Below are the code and all the weights of a small trained network. Each question names an input and a class and asks about switching units off, where a switched-off unit gives its printed mean instead of its output.

import numpy as np


def w(rows, s, z=0):
    codes = np.array(rows[::2]) - 128.0
    scale = np.full(codes.shape[1], s)
    scale[-1] = z or s
    return codes * scale


def f(y):
    return y / 2 * (1 + np.tanh(0.7978845608 * (y + 0.044715 * y**3)))


def log_softmax(a):
    a = a - a.max(-1, keepdims=True)
    return a - np.log(np.exp(a).sum(-1, keepdims=True))


def net(x, mask):
    res = np.array(x, float).reshape(1, 7) / 4 @ E
    y = f(res @ A[0][:, :-1].T + A[0][:, -1])
    res = res + np.where(mask, y, B[0][:, -1]) @ B[0][:, :-1]
    return log_softmax(res[-1] @ U[:, :-1].T + U[:, -1])


A, B = {}, {}
E = w([
[127,125,130,130,128,125,133,127],'x0',
[235,81,137,185,35,126,81,127],'x1',
[195,174,92,217,190,175,186,140],'x2',
[127,114,131,130,129,122,144,128],'x3',
[99,101,24,200,162,31,73,129],'x4',
[96,74,194,191,189,167,80,41],'x5',
[86,104,163,169,138,148,101,255],'x6',
],0.0088)
A[0] = w([
[92,119,121,104,60,99,153,138,102],'n1',
[92,83,142,133,130,156,90,210,69],'n2',
[163,114,109,110,148,99,165,74,73],'n3',
[123,159,111,130,97,119,141,68,62],'n4',
[192,86,110,156,60,132,87,127,107],'n5',
[109,83,173,149,172,152,125,65,79],'n6',
[96,111,154,190,161,121,99,85,62],'n7',
[139,147,109,104,137,113,138,59,78],'n8',
[110,139,138,150,124,150,109,106,45],'n9',
[164,141,96,105,141,114,162,59,117],'n10',
[76,169,134,104,170,135,151,132,105],'n11',
[86,80,151,86,104,119,72,90,74],'n12',
[149,153,203,77,98,231,187,116,3],'n13',
[108,99,155,149,146,163,120,88,39],'n14',
[125,88,172,162,189,155,101,94,106],'n15',
[153,183,116,118,104,78,164,174,106],'n16',
[90,115,178,195,164,131,104,244,98],'n17',
[176,160,105,170,170,181,161,140,113],'n18',
[106,122,42,205,176,36,85,145,6],'n19',
[189,119,127,154,87,129,80,140,57],'n20',
[135,136,93,95,113,93,128,39,98],'n21',
[119,122,164,162,149,145,104,67,118],'n22',
[52,185,98,93,196,129,175,137,87],'n23',
[137,135,121,101,90,133,166,53,71],'n24',
[156,158,73,186,177,148,201,140,48],'n25',
[60,161,120,97,182,143,136,125,81],'n26',
[144,180,91,77,78,106,174,162,123],'n27',
[117,121,133,83,94,88,123,143,68],'n28',
[127,137,200,112,116,180,154,166,28],'n29',
[158,148,108,179,178,175,179,119,56],'n30',
[165,123,102,92,147,122,125,68,117],'n31',
[145,169,54,108,100,94,190,183,108],'n32',
[166,144,84,180,190,146,145,141,93],'n33',
[159,163,83,86,101,102,168,162,122],'n34',
[100,123,65,172,146,81,111,146,44],'n35',
[113,96,112,127,108,135,163,198,68],'n36',
[71,106,125,113,88,67,80,118,45],'n37',
[68,116,102,112,151,138,177,118,66],'n38',
[120,83,54,129,154,47,96,103,74],'n39',
[197,100,165,156,71,141,115,133,78],'n40',
[70,92,149,48,123,84,110,119,55],'n41',
],0.011,0.0031)
B[0] = w([
[107,98,138,136,142,194,77,115,156],'n1',
[78,166,136,157,102,95,159,195,166],'n2',
[82,172,127,149,116,122,145,157,159],'n3',
[95,151,141,153,112,93,143,165,150],'n4',
[158,71,60,182,78,73,197,91,181],'n5',
[136,101,114,155,194,144,65,129,183],'n6',
[133,124,127,138,179,113,79,116,183],'n7',
[86,164,135,181,109,99,146,171,167],'n8',
[121,118,128,134,151,124,119,122,131],'n9',
[56,185,149,168,107,84,135,190,177],'n10',
[182,97,72,156,97,93,195,78,173],'n11',
[79,89,118,104,101,212,93,118,175],'n12',
[233,170,215,2,169,77,158,103,192],'n13',
[133,107,134,153,185,128,99,111,154],'n14',
[118,108,92,153,209,117,76,141,183],'n15',
[139,94,104,163,196,134,43,127,173],'n16',
[69,205,128,187,101,87,164,214,198],'n17',
[67,118,142,94,64,206,100,117,178],'n18',
[206,191,207,46,149,106,166,90,248],'n19',
[162,86,78,147,95,88,167,109,162],'n20',
[84,175,136,155,108,105,148,190,187],'n21',
[113,102,123,162,194,112,78,133,175],'n22',
[212,72,56,194,76,89,205,94,209],'n23',
[89,176,132,125,117,111,138,188,165],'n24',
[61,65,136,41,61,217,73,110,187],'n25',
[159,97,63,208,91,108,214,70,184],'n26',
[127,119,124,153,193,143,62,137,189],'n27',
[112,104,122,134,139,210,96,109,152],'n28',
[157,180,174,76,138,89,151,143,157],'n29',
[67,85,127,95,79,203,98,110,174],'n30',
[87,172,146,172,123,86,149,192,166],'n31',
[145,110,104,147,200,137,45,134,199],'n32',
[107,118,153,73,61,189,110,131,182],'n33',
[119,91,127,178,213,126,53,138,182],'n34',
[196,167,201,74,145,122,151,118,195],'n35',
[106,154,128,148,144,114,107,154,153],'n36',
[99,118,151,55,79,189,110,106,180],'n37',
[162,120,87,157,116,122,168,67,163],'n38',
[189,183,196,48,143,106,154,96,217],'n39',
[183,94,82,175,97,116,198,85,165],'n40',
[104,104,121,110,64,205,96,100,183],'n41',
],0.008,0.014)
U = w([
[197,163,201,41,160,104,153,109,126],'0',
[177,54,53,178,84,99,192,86,2],'1',
[122,85,113,159,246,134,49,140,118],'2',
[68,81,141,70,50,208,100,116,218],'3',
[54,195,144,167,108,85,159,222,207],'4',
],0.013,0.00071)

Each question gives the input, the list of numbers given to net, and the class t.
The units are the neurons (one row each of A and B). Each row of codes is followed by its name. A weight is (code - 128) times the scale printed after its matrix; where a second scale follows, it is the last column's (A, B and U).
mask holds one flag per neuron, in row order. A switched-off neuron (its flag False) gives its mean, the last column of its row in B, instead of its output. The means were averaged over made-up inputs and are rounded, as every weight is.
A unit's drop is (log p(t) with every unit on - log p(t) with that unit switched off) / (log p(t) with every unit on - log p(t) with every unit switched off).
unit that matters most: the unit with the biggest drop
top k neurons: the k neurons with the biggest drops, biggest first
drop when u is switched off: that unit's drop, to one decimal
input [1,-6,6,1,-1,-3,-6], class 1: unit that matters most	n23
input [-1,-7,-8,3,-3,3,-7], class 3: top 2 neurons	n41; n12
input [6,2,4,-2,8,2,-8], class 0: top 2 neurons	n19; n39
input [-1,-4,-6,-8,7,-7,-8], class 4: top 2 neurons	n21; n10
input [-5,-7,-7,-5,6,-2,4], class 1: top 3 neurons	n23; n26; n11
input [7,5,7,1,3,3,8], class 4: top 2 neurons	n17; n2
input [8,6,6,6,-4,2,7], class 4: top 2 neurons	n17; n23
input [-7,5,-7,1,4,5,5], class 3: top 2 neurons	n37; n12
input [6,-4,-1,1,7,5,7], class 0: top 3 neurons	n19; n35; n39
input [8,-4,-1,-3,-5,7,-2], class 2: top 2 neurons	n19; n6
input [7,-3,-8,7,7,1,8], class 3: top 4 neurons	n37; n41; n12; n13
input [-4,5,7,-5,2,-1,7], class 3: top 4 neurons	n25; n18; n33; n30
input [6,1,-7,4,-6,-7,1], class 2: top 3 neurons	n27; n34; n19
input [1,-3,3,1,-2,7,-7], class 2: unit that matters most	n6
input [7,6,-7,-5,-1,7,-7], class 2: drop when n25 is switched off	0.3
input [-3,2,-8,-2,-7,3,-5], class 3: drop when n25 is switched off	-0.1
input [-1,-7,-4,8,5,-8,7], class 2: drop when n38 is switched off	0.0
